Each row is followed by its class.
[-15.1  13.0   8.4  46.7 -29.9 -18.0  14.2 -15.3  11.2  -1.3  -2.2  33.0
  13.0 -19.3  42.6  -6.0   0.5  13.0]	Y
[-11.0   5.4   7.4  23.6  -5.0  -7.4   0.3   1.9   0.2  -5.0  -5.2  17.9
  19.7   2.8   7.9 -10.6   0.8  13.0]	F
[-12.7   0.7  11.3  42.1 -20.2 -12.8  12.3 -20.6  34.6  12.8 -16.3  21.7
  28.2  20.6  20.1 -11.2  -5.9   5.6]	P
[  9.5  21.7  -2.6  53.1 -42.3 -11.3  20.6 -21.3  -5.9  -5.1 -18.1  18.8
  36.6 -22.3   8.2  -0.5  -9.7 -20.1]	Y
[  8.3 -11.3  17.0  11.1 -21.2 -11.6  25.2 -35.0 -12.1   4.5 -13.1  30.7
 -14.7  18.2   6.7  10.1 -10.2  -7.5]	P
[-10.8  19.9  17.4  34.3  -1.1 -17.8  41.7 -53.1  -0.4  -4.3  -6.7   9.1
  18.8   6.9   5.2  -8.9  -4.8 -11.2]	P
[-26.8   5.1  -6.1  27.0 -14.1 -16.6  30.5  -7.6 -21.7  -6.3  24.9   2.2
  -4.6 -12.6 -15.1  16.0  -5.1   6.9]	Y
[ -1.3 -19.7  -7.5  13.2   6.0  -1.8   9.4 -15.1  35.4 -17.4 -10.5  -4.1
  11.6  14.1 -12.1 -19.7   3.3  12.5]	G
[-40.1  28.3  19.4  39.9 -32.3 -14.3  43.8 -40.5  -7.0   2.0  10.4   4.9
  15.9 -14.9  26.5  -5.9  -8.5   4.9]	Y
[  0.9  -0.3   2.0  36.6 -34.7  -0.5  -2.1  -7.6  25.4  21.3 -27.3  30.8
  36.7   0.4  12.5 -16.9   8.4  21.5]	P
[-40.1  12.9   8.1  49.1 -33.8  -0.3   5.0   5.6  27.7   1.2   3.9  16.0
  22.7 -11.1  41.6   6.7  -3.9   6.2]	P
[ 14.8  17.6  21.3  23.2 -21.4  -4.3  34.7 -29.3  27.9  15.1 -13.8  25.8
  49.6 -11.5  11.4 -35.2  -2.1  66.6]	F
[ 30.7  22.6   9.9  27.0 -10.0  -6.5  16.0 -44.7  18.9  16.6  -7.5 -12.9
  42.3 -21.0  -7.4 -34.0  -1.5 -10.1]	F
[  8.7   3.3  11.7   5.3 -11.5  12.8   2.1 -16.6  24.0  14.4  -6.5  23.4
  26.9  19.8  11.8 -30.9   4.7  18.1]	H
[-10.2  -8.9  -2.0  20.7  -5.7 -13.4  15.9  -2.0  34.8  12.8  -4.1  31.1
  12.6  13.7  24.1  -6.1  13.3  15.5]	P
[ -4.3  -0.8  17.3  56.9 -47.0  -2.5  12.8  -0.9  13.1  -2.1 -25.0  32.1
  11.4  -4.3  34.2  -7.8   6.2  -8.7]	Y
[ 15.3   2.7   9.1  22.0 -18.5 -19.3  34.3   6.8 -44.1  -4.5  22.8 -35.5
  -0.6 -46.5   5.6  11.9  -9.2  -4.0]	Y
[-20.8   5.4 -20.7  27.5 -18.6 -18.7  33.5  -0.8  -3.1  27.9  12.9   1.1
  22.8 -23.1  27.3 -22.0  48.1   2.2]	Y
[  0.2  -8.0  20.0  29.5 -13.5 -26.7   9.9 -25.4   4.7   6.5 -27.2  12.0
   7.3  20.9  18.3 -12.9   2.0  22.7]	P
[-53.0   9.7   2.9  52.6 -32.8  10.1  -1.3 -26.4  71.3  12.8  12.9   8.3
  32.6   6.4  -2.9  -5.9   4.4  -7.6]	G
[ 18.7   6.3 -12.6  48.9 -34.4 -18.9  21.0 -28.9  -5.0  -3.2 -19.6  19.9
  21.3  -7.0  25.2  -0.2  -6.4 -12.0]	Y
[ 12.9 -11.9  10.7  27.1  -0.3  -1.3   4.7 -27.5  38.4  12.5  28.8   7.1
  14.5   0.6  -7.4 -10.7   2.0  -9.5]	G
[ 24.5   8.9  39.5  -8.5  -2.5  -0.9  32.1 -30.3   2.1  12.9  -5.7  25.1
  14.9  -8.0  -3.3 -19.7  -7.2  -6.5]	Y
[ -3.2  16.4   8.2   1.7 -36.5   9.5  14.4  15.7  -0.9  12.1   3.0   2.2
  14.0  -5.4   9.6 -18.1  -0.5  13.0]	H
[ 11.2 -11.8   6.2  33.5 -31.6 -13.6  26.1 -33.8  29.6  20.2   6.7  17.5
  31.0  -9.3 -15.5 -19.6 -11.9   0.0]	F
[ -5.0  10.0   5.5  43.1 -34.3  -7.7  15.6 -26.4  10.3   4.3 -20.2   6.0
  26.5  -0.7  39.4  -2.7   2.1   5.8]	P
[ 20.7   7.5  -8.9  37.8 -21.2  -8.2  -3.0   9.5  34.7  -1.5   3.7   4.7
  29.8 -14.0 -11.2 -15.0   7.2  -8.5]	F
[ 28.5  14.1  -8.0  12.1  -4.9  -3.1  17.5 -29.0  -2.0  23.8 -23.4 -24.5
   0.1  -0.1 -20.6 -27.8   9.7  19.5]	F
[-23.1 -13.9  10.2  43.6 -15.0  -2.3 -12.7  -2.0  14.9   3.5 -19.5  17.7
  18.4  19.5   3.1  -1.6  -6.3  19.1]	P
[-58.9  12.5  17.2  27.5 -36.0  -3.0  24.2 -15.7  12.6   0.9  -3.5  24.7
  15.1 -10.6  39.4   3.5  -8.4  19.6]	Y
[ 37.6   9.3  -7.1  44.3 -25.9 -35.2  13.1  -7.4  10.3   9.1  -8.6  15.4
  30.4 -10.9 -11.4 -19.1  -4.6  -9.5]	F

Each row is followed by its class.
[ -9.5  15.5  12.8  -0.3  10.7   0.2  16.1   1.7 -17.4 -15.3 -11.6 -26.9
  18.2  10.7   7.5 -32.4  -6.8  -7.9]	M
[ -1.6  24.0  14.1  -2.2  25.3  29.8  26.9  -0.7 -14.9  -2.2  -7.6 -15.7
 -26.0  14.3 -17.9 -17.8  15.0 -15.4]	M
[ -8.0  22.8  14.4   1.9   2.2   0.7   7.8   7.3   1.5 -10.2   0.0  23.5
  12.9  14.5  -1.9  -9.5   5.1 -11.7]	S
[ -8.1   9.2  19.7  21.1  14.3 -10.7   2.1  13.4  25.1 -17.6 -25.7  25.3
 -10.1  22.3  -1.0   9.3 -20.1   9.2]	S
[ 21.3  -0.3   6.0  20.1 -15.7 -15.9  14.1  11.9  22.5 -13.8  -1.2   9.3
   4.5  43.7  12.1 -17.9 -25.2  35.5]	S
[  4.4  -3.2  26.7  20.1   0.0  -6.8   3.3  24.4  26.4  -2.9 -20.1  -3.2
  13.9  18.0  -2.5  30.5 -13.0  -4.8]	S
[  6.5 -32.6  13.2  10.0 -12.7 -13.9   4.3  20.8  27.8   4.2  -6.4   5.6
  11.1  42.1  14.0 -24.7 -10.2  -5.7]	S
[ -8.9  -2.0   7.2   3.5   7.0  -1.6  11.9   2.5   4.1   2.9 -16.8   6.8
 -13.1  12.4  -6.2 -10.8  -1.6 -20.0]	V
[  2.3  -3.3  11.6  17.7   4.6  -4.6  22.4  25.1   4.1  -9.3 -10.6  17.6
 -22.8  50.5   3.2 -53.1   7.0  -8.8]	S
[ -5.0  23.5   9.6 -11.7  -0.3 -21.6 -12.0   7.1  -8.6  -0.9  -0.6  -5.5
  33.3  28.6   8.5  16.2  21.6  -8.8]	M
[ -3.1  18.8  -3.5   3.4   5.5 -16.4   3.0   5.4   1.2  -2.2 -20.8  31.4
 -12.8 -12.6  -2.9  18.9   6.0 -11.0]	S
[ -8.4  27.7  12.8   8.1 -11.0 -16.0  -7.9  22.9  12.8 -24.1   1.8  58.9
  11.6  70.4  16.6   4.1  23.1  25.0]	V
[  0.6 -13.8   3.4   8.5   4.6 -12.2   6.7  -3.0  -2.8  -0.8 -14.6   1.9
 -19.0  14.5  12.6 -10.9  -7.8 -11.9]	V
[-12.5 -33.0   6.4 -21.9 -16.0 -12.9   8.4 -13.2  15.0  -9.3 -16.3   4.0
  22.6   4.7  41.4 -53.1 -16.7 -22.0]	V
[ -4.7  -1.5 -10.3  10.9 -14.9 -37.3 -10.3  26.2  12.1  -9.2 -22.2  15.2
  16.2  10.2  -1.2  40.5  -9.1  12.5]	S
[-15.9 -34.6   3.0   1.3  -7.5 -12.5  -1.7  -2.9  11.4  -8.0  -0.6  12.1
  22.0   0.1  41.1 -31.1 -32.6   1.5]	M
[  1.1 -18.6   7.4  -2.4  10.6 -20.1   5.6   0.2  -4.3   0.8  -2.0 -22.4
 -10.1  15.1  22.9  -7.9 -18.0 -17.6]	V
[ -2.3 -28.1  11.3  -0.9  -1.0  -9.8  -2.5   3.6  19.5   4.4  -3.6  -3.3
  11.4 -13.2  21.4  13.8 -25.9  -9.7]	M
[  6.1  10.1   5.2  -3.3  -1.3 -19.4  15.9   3.2 -11.5 -10.0  14.9  -1.8
 -18.0  44.6  12.3 -64.9  23.5 -14.1]	V
[ -9.7  18.6  17.2  12.5  14.8   2.7   7.6   8.0   9.1 -21.5 -17.2  43.6
  -7.4  28.0  -1.5  -5.7   5.2  -1.2]	S
[ -6.1 -23.7  -3.8   2.4   6.6 -26.0   4.5   8.9   3.6 -11.3 -20.0  39.3
 -25.7  44.6  11.5 -25.9 -11.1  -1.0]	S
[-13.2 -36.3  12.1   4.5  -1.5   5.8  18.3  16.7   0.6 -17.3  -5.3  10.0
  -6.8  54.8  27.7 -65.7 -16.4  -3.7]	S
[  5.1  25.1   0.0  -0.1   0.0   2.3   6.7  -3.1   7.2 -13.7 -23.8  33.8
   5.1   9.1   9.9 -33.9 -19.6  19.0]	V
[  7.5  21.4  15.7  27.5   5.6   9.3  12.8  10.4  19.3 -11.6  14.7  35.4
 -30.0  15.1  -3.9  -1.0   1.7  25.6]	S
[-10.7 -17.3  19.9   8.9   3.7  21.9  11.4  20.0  -1.9 -12.2  11.6  13.8
 -12.6  17.7   9.4 -21.1   7.7 -19.2]	S
[  4.9 -12.5   7.7  31.4  -3.4   5.5  -9.7   1.8  31.2  -7.1 -19.1  23.7
  -6.2   0.6  -1.6  37.2 -30.8  29.0]	S
[  1.8  -7.1  17.9   1.7   5.6  31.1  22.8   7.8   5.8  10.7  -0.4   8.7
  -4.5  21.2  -2.7 -48.4  -7.8 -18.5]	M
[-26.1  10.4  27.8  26.0  22.8   6.3 -11.3  12.9   4.2 -19.4 -13.0  12.4
   1.3  26.9  -6.3  24.4   1.1  -9.2]	S
[  0.4  25.8  -4.2   9.7  -7.4  -4.1   2.6  -2.4   1.0   2.2  -8.6   4.7
  22.4 -10.6  -8.7   3.1   0.4  -5.8]	M
[  9.4 -30.8  13.5  11.8 -20.8   9.2  20.3  27.3   9.1   1.9  -5.4  27.6
  -6.0  35.0  11.5 -31.6   6.9  -7.8]	S
[-13.4  14.5  16.0  -4.4   7.7   0.3 -16.0  -0.4  12.1 -10.0   5.2 -16.4
  50.3 -43.6   6.0  32.1  -8.4  -3.5]	M
[  1.4   0.8   2.4   4.9 -22.1 -23.5   3.9  24.2   9.7  -5.3 -13.9  37.3
   0.3  36.8  12.2  -4.8  14.0  -0.2]	S
[  3.1   8.0   3.3   8.8   8.4 -19.0  10.3   5.1   8.3   5.4  -8.2  17.8
 -23.1 -10.4  -3.5  11.7  -7.9 -10.6]	S
[  6.2  32.7  14.2  28.4  -5.1  -3.0   4.9  19.1  16.4  -5.4 -11.2  25.8
   4.9  20.5 -10.6  18.8  11.9   4.7]	S
[  9.6  17.6  22.9  24.2  12.8  15.9  25.3  19.3  17.6   3.1  -2.1  15.1
 -17.9  16.8  -8.8  -4.9  -6.0 -10.1]	S
[ -7.2  10.5   5.8  -5.8   6.2 -20.0  21.6   7.1  -9.7 -14.0  -4.3   2.2
 -18.5  42.0  13.0 -58.9  12.8 -21.8]	V
[ -2.9  11.8  14.5  12.9  10.1  -8.2   3.4  -6.2  17.0 -21.9 -21.0  13.9
  -9.8  22.4   3.7  -9.5 -26.7  28.7]	S

Each row is followed by its class.
[  8.0   0.3 -15.1 -11.2 -32.7 -15.7   4.8 -13.0  44.0 -71.7  -8.8 -14.5
  11.0 -36.4   2.8  -0.9 -45.7 -23.7]	X
[  4.6  -0.8  -4.8  -7.4  -7.0 -35.7  -2.7   2.1   3.7 -23.1 -17.3   4.2
   0.9 -10.6 -13.5   9.1 -11.2 -12.6]	X
[  6.0   0.0 -16.6 -22.5  -3.3  10.6  26.2  -2.0 -20.0 -23.3 -25.4  -2.3
 -17.4 -10.6 -84.9   3.4 -13.8  -9.8]	A
[  3.9  -5.2  -7.8  -4.9  -1.6   1.0   7.9  20.0 -13.8  -2.5 -17.5  46.1
  -0.2  -4.9 -28.0  -9.4 -19.5  -1.3]	E
[  5.1  -1.4  -8.3 -25.4   2.8  16.9  26.0  10.0 -35.2 -11.1 -18.6  13.5
 -16.4  -1.7 -62.9  -1.1   2.0 -11.3]	A
[-11.7  26.3   0.1 -24.7  -2.3  -0.3  14.6 -25.4  -9.8 -16.2 -18.3 -48.0
 -16.7   7.8   5.5   6.6  -2.1   2.6]	X
[  5.9  22.0   0.7  -0.8   1.1  16.4  20.8  19.5  -4.4  -8.1 -19.8  38.1
  -8.4   0.7 -23.0   7.3  -0.2  -2.7]	A
